Here is a tiny trained network, its code and every weight. The questions are about switching its units off for an input and a target symbol, where a switched-off unit gives its printed mean instead of its output.

import numpy as np


def w(rows, s, z=0):
    codes = np.array(rows[::2]) - 128.0
    scale = np.full(codes.shape[1], s)
    scale[-1] = z or s
    return codes * scale


def norm(h):
    return h / np.sqrt((h * h).mean(-1, keepdims=True) + 1e-5)


def softmax(a):
    e = np.exp(a - a.max(-1, keepdims=True))
    return e / e.sum(-1, keepdims=True)


def log_softmax(a):
    a = a - a.max(-1, keepdims=True)
    return a - np.log(np.exp(a).sum(-1, keepdims=True))


def net(x, mask):
    ids = ['βγδεζηθλμξπστφψω'.index(c) for c in x.split()]
    T = len(ids)
    res = E[ids] + P[:T]
    u = 0
    for l in range(3):
        r = norm(res)
        for j in range(2):
            rows = slice(3 * j, 3 * j + 3)
            q, k, v = (r @ M[l][rows].T for M in (Q, K, V))
            z = softmax(np.where(np.tri(T) > 0, q @ k.T / 3**0.5, -1e9)) @ v
            o = O[l][rows]
            res = res + np.where(mask[u + j], z, o[:, -1]) @ o[:, :-1]
        u += 2
    return log_softmax(norm(res)[-1] @ U[:, :-1].T + U[:, -1])


Q, K, V, O = {}, {}, {}, {}
E = w([
[134,106,129],'β',
[216,138,126],'γ',
[135,106,129],'δ',
[128,101,130],'ε',
[135,106,130],'ζ',
[83,153,112],'η',
[239,20,138],'θ',
[134,106,129],'λ',
[134,106,129],'μ',
[135,106,130],'ξ',
[134,106,130],'π',
[134,106,130],'σ',
[135,104,130],'τ',
[2,79,137],'φ',
[87,160,105],'ψ',
[133,105,130],'ω',
],0.007)
P = w([
[109,54,79],'0',
[137,220,57],'1',
[133,47,196],'2',
[128,154,1],'3',
[130,75,204],'4',
[130,138,7],'5',
[155,107,222],'6',
[126,122,21],'7',
[162,118,211],'8',
[120,113,28],'9',
[174,123,197],'10',
[113,110,33],'11',
[253,103,233],'12',
],0.0066)
Q[0] = w([
[150,93,112],'0.h0',
[101,142,108],'0.h0',
[93,128,121],'0.h0',
[91,123,114],'0.h1',
[141,138,61],'0.h1',
[110,97,254],'0.h1',
],0.0079)
K[0] = w([
[198,122,175],'0.h0',
[137,75,111],'0.h0',
[118,124,125],'0.h0',
[69,195,144],'0.h1',
[123,175,237],'0.h1',
[128,114,2],'0.h1',
],0.0058)
V[0] = w([
[153,244,254],'0.h0',
[93,167,196],'0.h0',
[85,197,241],'0.h0',
[192,119,86],'0.h1',
[178,75,10],'0.h1',
[75,47,32],'0.h1',
],0.0031)
O[0] = w([
[111,148,58,5],'0.h0',
[128,133,72,72],'0.h0',
[182,114,52,34],'0.h0',
[129,84,104,155],'0.h1',
[140,3,200,214],'0.h1',
[144,85,192,216],'0.h1',
],0.0044,0.0026)
Q[1] = w([
[110,139,196],'1.h0',
[86,157,217],'1.h0',
[229,3,105],'1.h0',
[68,58,120],'1.h1',
[82,95,86],'1.h1',
[143,79,176],'1.h1',
],0.007)
K[1] = w([
[64,157,128],'1.h0',
[1,196,50],'1.h0',
[162,101,108],'1.h0',
[72,118,180],'1.h1',
[92,141,136],'1.h1',
[219,127,215],'1.h1',
],0.0092)
V[1] = w([
[164,163,74],'1.h0',
[26,97,120],'1.h0',
[44,127,232],'1.h0',
[142,88,177],'1.h1',
[70,69,171],'1.h1',
[144,2,98],'1.h1',
],0.0047)
O[1] = w([
[198,29,101,71],'1.h0',
[156,146,254,135],'1.h0',
[182,214,240,160],'1.h0',
[211,185,181,208],'1.h1',
[248,90,150,208],'1.h1',
[180,196,250,250],'1.h1',
],0.0033,0.0025)
Q[2] = w([
[26,179,184],'2.h0',
[254,66,3],'2.h0',
[59,213,83],'2.h0',
[252,187,93],'2.h1',
[55,180,159],'2.h1',
[224,203,70],'2.h1',
],0.0044)
K[2] = w([
[49,167,140],'2.h0',
[254,65,93],'2.h0',
[43,91,189],'2.h0',
[72,144,162],'2.h1',
[97,165,145],'2.h1',
[63,113,180],'2.h1',
],0.0091)
V[2] = w([
[122,89,130],'2.h0',
[107,38,171],'2.h0',
[183,100,91],'2.h0',
[253,212,30],'2.h1',
[80,122,101],'2.h1',
[180,102,92],'2.h1',
],0.0055)
O[2] = w([
[108,100,142,127],'2.h0',
[133,99,252,172],'2.h0',
[152,55,137,165],'2.h0',
[228,189,97,55],'2.h1',
[106,152,76,5],'2.h1',
[175,155,169,137],'2.h1',
],0.0046,0.0014)
U = w([
[133,167,140,40],'β',
[188,128,43,172],'γ',
[128,161,140,33],'δ',
[124,79,225,180],'ε',
[127,154,137,37],'ζ',
[78,164,89,226],'η',
[175,61,127,255],'θ',
[127,150,137,12],'λ',
[129,154,138,26],'μ',
[133,159,135,43],'ξ',
[123,152,142,15],'π',
[126,150,137,27],'σ',
[156,141,155,97],'τ',
[8,81,140,119],'φ',
[89,167,86,216],'ψ',
[137,149,143,65],'ω',
],0.015,0.0044)

Each question gives the input, a string of symbols that net reads in full, and the target symbol t.
The units are the heads (3 rows each of Q, K, V and O). Each row of codes is followed by its name. A weight is (code - 128) times the scale printed after its matrix; where a second scale follows, it is the last column's (O and U).
mask holds one flag per head, layer by layer. A switched-off head (its flag False) gives its mean, the last column of its rows in O, instead of its output. The means were averaged over made-up inputs and are rounded, as every weight is.
A unit's drop is (log p(t) with every unit on - log p(t) with that unit switched off) / (log p(t) with every unit on - log p(t) with every unit switched off).
The circuit of an input: a set's keep is (log p(t) with only the set's units on - log p(t) with every unit switched off) / (log p(t) with every unit on - log p(t) with every unit switched off). Starting from all 6 units, units are removed one at a time, each time the one whose removal leaves the highest keep (on an exact tie, the one counted first), for as long as the keep stays at least 0.8.
units of the circuit, in order: the units of the circuit, biggest drop first
unit that matters most: the unit with the biggest drop
which heads matter: for each layer, one digit per head in row order, 1 if its drop is at least 0.15 and else 0, layers parted by /
input ω γ σ φ β τ, target φ: which heads matter : 01 / 00 / 01
input τ τ τ γ ξ ζ μ λ φ β, target φ: which heads matter : 01 / 10 / 01
input γ φ ω ξ, target φ: units of the circuit, in order : 2.h1
input δ μ η ε π π μ γ τ τ, target γ: which heads matter : 11 / 01 / 00
input τ ε η δ γ σ ω ω β β π ζ, target γ: which heads matter : 11 / 00 / 01
input γ β τ β μ ζ φ δ β ε, target φ: units of the circuit, in order : 0.h1; 2.h1; 1.h0; 0.h0
input β ζ λ η π π, target η: which heads matter : 01 / 11 / 01
input φ ζ τ λ ξ ξ ξ ω, target φ: which heads matter : 01 / 10 / 11
input ξ ξ β η δ λ φ ζ μ τ ξ ζ, target φ: units of the circuit, in order : 0.h1; 2.h1; 1.h0
input σ σ β φ β λ, target φ: units of the circuit, in order : 2.h1; 1.h0
input ξ ω μ ζ ζ ξ ω ζ φ λ, target φ: units of the circuit, in order : 2.h1; 0.h1; 1.h0
input ω ψ π ψ τ β φ β β ε, target φ: units of the circuit, in order : 0.h1; 1.h0; 2.h1
input τ μ ψ θ σ η γ μ, target γ: which heads matter : 11 / 11 / 00
input η ω γ γ ξ δ π γ γ σ, target γ: units of the circuit, in order : 0.h1
input θ ψ ε ζ ζ λ φ σ, target φ: units of the circuit, in order : 0.h1; 2.h1; 1.h0
input β σ μ η ω τ, target η: units of the circuit, in order : 0.h1; 1.h1; 1.h0; 2.h1
input ε γ μ ζ φ ω δ φ ε π, target φ: which heads matter : 01 / 10 / 01
input γ ε β γ γ μ μ γ ε β, target γ: which heads matter : 01 / 00 / 01
input ε ξ μ τ β δ φ σ, target φ: units of the circuit, in order : 2.h1; 0.h1
input ε φ β δ β ξ, target φ: units of the circuit, in order : 2.h1; 1.h0
input ξ ψ β φ β π π β, target φ: which heads matter : 01 / 10 / 11
input ε μ ψ δ τ μ β ζ γ ω, target γ: unit that matters most : 0.h1
input η μ ε β, target η: which heads matter : 01 / 11 / 01
input θ θ θ ε φ ζ π φ π ζ, target φ: units of the circuit, in order : 2.h1; 0.h1
input θ λ τ τ δ ψ δ γ μ β δ ξ, target γ: which heads matter : 11 / 00 / 01
input τ β ε ε, target ε: units of the circuit, in order : 2.h1; 1.h0
